Below is a small trained network, with its code and all its weights. Each question gives an input and a target symbol and asks what happens when units are switched off, that is, made to give their printed mean instead of their output.

import numpy as np


def w(rows, s, z=0):
    codes = np.array(rows[::2]) - 128.0
    scale = np.full(codes.shape[1], s)
    scale[-1] = z or s
    return codes * scale


def f(y):
    return np.maximum(y, 0)


def softmax(a):
    e = np.exp(a - a.max(-1, keepdims=True))
    return e / e.sum(-1, keepdims=True)


def log_softmax(a):
    a = a - a.max(-1, keepdims=True)
    return a - np.log(np.exp(a).sum(-1, keepdims=True))


def net(x, mask):
    ids = ['ΠΦΨΩαβγδζηθμτ'.index(c) for c in x.split()]
    T = len(ids)
    res = E[ids] + P[:T]
    r = res
    for j in range(2):
        rows = slice(3 * j, 3 * j + 3)
        q, k, v = (r @ M[0][rows].T for M in (Q, K, V))
        z = softmax(np.where(np.tri(T) > 0, q @ k.T / 3**0.5, -1e9)) @ v
        o = O[0][rows]
        res = res + np.where(mask[j], z, o[:, -1]) @ o[:, :-1]
    y = f(res @ A[0][:, :-1].T + A[0][:, -1])
    res = res + np.where(mask[2:6], y, B[0][:, -1]) @ B[0][:, :-1]
    return log_softmax(res[-1] @ U[:, :-1].T + U[:, -1])


Q, K, V, O, A, B = {}, {}, {}, {}, {}, {}
E = w([
[104,59,186,76,103,99],'Π',
[80,76,57,74,141,137],'Φ',
[124,75,62,75,86,90],'Ψ',
[35,120,46,161,78,147],'Ω',
[17,67,153,114,159,136],'α',
[127,95,132,138,43,108],'β',
[119,63,154,57,131,164],'γ',
[91,163,146,150,126,199],'δ',
[157,143,115,68,161,177],'ζ',
[60,122,75,70,221,53],'η',
[214,193,92,119,82,114],'θ',
[109,242,200,123,158,61],'μ',
[87,137,138,1,19,245],'τ',
],0.016)
P = w([
[141,153,212,42,72,80],'0',
[44,166,86,96,150,162],'1',
[33,231,144,55,135,181],'2',
[171,83,186,121,60,68],'3',
[73,141,83,148,156,167],'4',
[31,218,132,112,117,178],'5',
[181,81,170,162,84,102],'6',
[102,129,81,187,164,173],'7',
[4,209,111,144,108,153],'8',
[175,54,167,112,62,79],'9',
[107,135,80,209,174,175],'10',
],0.015)
Q[0] = w([
[118,3,111,143,96,133],'H1',
[34,173,118,129,115,139],'H1',
[120,130,116,146,98,208],'H1',
[181,81,143,169,91,103],'H2',
[104,159,146,118,92,145],'H2',
[114,116,92,114,88,172],'H2',
],0.019)
K[0] = w([
[55,5,110,135,53,176],'H1',
[186,99,138,235,217,79],'H1',
[160,101,120,169,125,213],'H1',
[30,166,154,147,108,59],'H2',
[158,92,183,180,94,202],'H2',
[120,86,96,203,100,185],'H2',
],0.013)
V[0] = w([
[226,208,123,193,134,167],'H1',
[138,126,48,101,56,108],'H1',
[138,127,91,118,215,1],'H1',
[183,42,158,107,162,233],'H2',
[46,75,178,164,81,142],'H2',
[129,91,136,120,244,71],'H2',
],0.0098)
O[0] = w([
[194,250,149,146,143,112,2],'H1',
[190,114,70,160,51,103,154],'H1',
[60,161,119,104,135,28,68],'H1',
[94,67,121,8,110,196,88],'H2',
[62,95,123,200,93,139,210],'H2',
[185,80,141,134,222,144,40],'H2',
],0.011,0.0093)
A[0] = w([
[187,21,177,147,110,58,208],'N1',
[198,76,192,91,62,51,138],'N2',
[210,89,180,127,136,26,4],'N3',
[132,130,1,155,196,125,44],'N4',
],0.0097,0.0031)
B[0] = w([
[123,174,191,75,88,70,253],'N1',
[103,126,55,179,252,187,193],'N2',
[214,120,88,114,59,174,153],'N3',
[151,160,59,14,127,93,167],'N4',
],0.014,0.011)
U = w([
[139,110,254,111,90,74,161],'Π',
[182,98,45,94,159,147,61],'Φ',
[189,134,167,46,50,77,113],'Ψ',
[105,141,22,189,152,116,81],'Ω',
[69,83,115,243,252,132,187],'α',
[131,115,149,212,81,85,176],'β',
[174,42,152,139,115,185,156],'γ',
[90,196,169,188,218,225,183],'δ',
[137,194,182,46,164,178,177],'ζ',
[61,162,130,116,192,50,91],'η',
[163,239,174,104,96,95,200],'θ',
[59,242,227,115,208,103,135],'μ',
[104,226,213,32,19,162,8],'τ',
],0.0083,0.013)

Each question gives the input, a string of symbols that net reads in full, and the target symbol t.
The units are the heads (3 rows each of Q, K, V and O) and the neurons (one row each of A and B). Each row of codes is followed by its name. A weight is (code - 128) times the scale printed after its matrix; where a second scale follows, it is the last column's (O, A, B and U).
mask holds one flag per unit, heads first, then neurons. A switched-off unit (its flag False) gives its mean, the last column of its rows in O or B, instead of its output. The means were averaged over made-up inputs and are rounded, as every weight is.
A unit's drop is (log p(t) with every unit on - log p(t) with that unit switched off) / (log p(t) with every unit on - log p(t) with every unit switched off).
The circuit of an input: a set's keep is (log p(t) with only the set's units on - log p(t) with every unit switched off) / (log p(t) with every unit on - log p(t) with every unit switched off). Starting from all 6 units, units are removed one at a time, each time the one whose removal leaves the highest keep (on an exact tie, the one counted first), for as long as the keep stays at least 0.8.
circuit, biggest first: the units of the circuit, biggest drop first
unit that matters most: the unit with the biggest drop
top k neurons: the k neurons with the biggest drops, biggest first
which heads matter: for each layer, one digit per head in row order, 1 if its drop is at least 0.15 and else 0, layers parted by /
input μ Ψ Π, target μ: unit that matters most -> H1
input τ α μ, target τ: which heads matter -> 01
input γ Ω Φ Φ Φ, target Φ: which heads matter -> 01
input η ζ τ β θ η, target θ: which heads matter -> 11
input τ τ Ψ η α β Φ α Ψ, target α: which heads matter -> 10
input τ Ω Φ θ Ω Ω τ, target γ: which heads matter -> 10
input Ω Ω δ α Φ Ω, target α: circuit, biggest first -> [N1; H1]
input γ Φ α Ψ δ θ Φ μ γ, target μ: which heads matter -> 10
input θ ζ Φ γ μ α, target μ: top 2 neurons -> [N2; N3]
input τ Ω α μ Ψ, target Ψ: which heads matter -> 10
input ζ Φ μ β, target θ: top 2 neurons -> [N1; N2]
input Ω Ω Φ γ Ψ θ γ, target β: top 3 neurons -> [N1; N2; N4]
input α Ω Φ η μ ζ, target μ: top 2 neurons -> [N3; N4]
input γ ζ Π Φ τ Ψ, target τ: unit that matters most -> H2
input Ω Ω θ η δ α Φ α Ω μ, target θ: top 3 neurons -> [N3; N1; N2]
input Ω β Ω β, target β: which heads matter -> 01
input α τ γ μ δ δ, target μ: which heads matter -> 10
input α δ δ, target δ: which heads matter -> 10
input δ α Φ Ψ α Ω α, target Π: circuit, biggest first -> [N1; H1]
input τ δ δ, target τ: unit that matters most -> H2
input τ α Ψ Ω γ, target γ: which heads matter -> 01
input δ θ γ α γ ζ θ τ μ ζ γ, target γ: which heads matter -> 10
input Φ ζ δ, target ζ: which heads matter -> 01
input α Φ Φ η α Ω τ θ Ω θ, target β: top 3 neurons -> [N1; N2; N4]
input γ Ω γ α Ω Ω β ζ α, target ζ: which heads matter -> 11
input α η ζ Ω Ω Φ, target Ω: top 2 neurons -> [N1; N4]
input Ω δ Ω α Ω Π γ δ α, target δ: circuit, biggest first -> [H1]
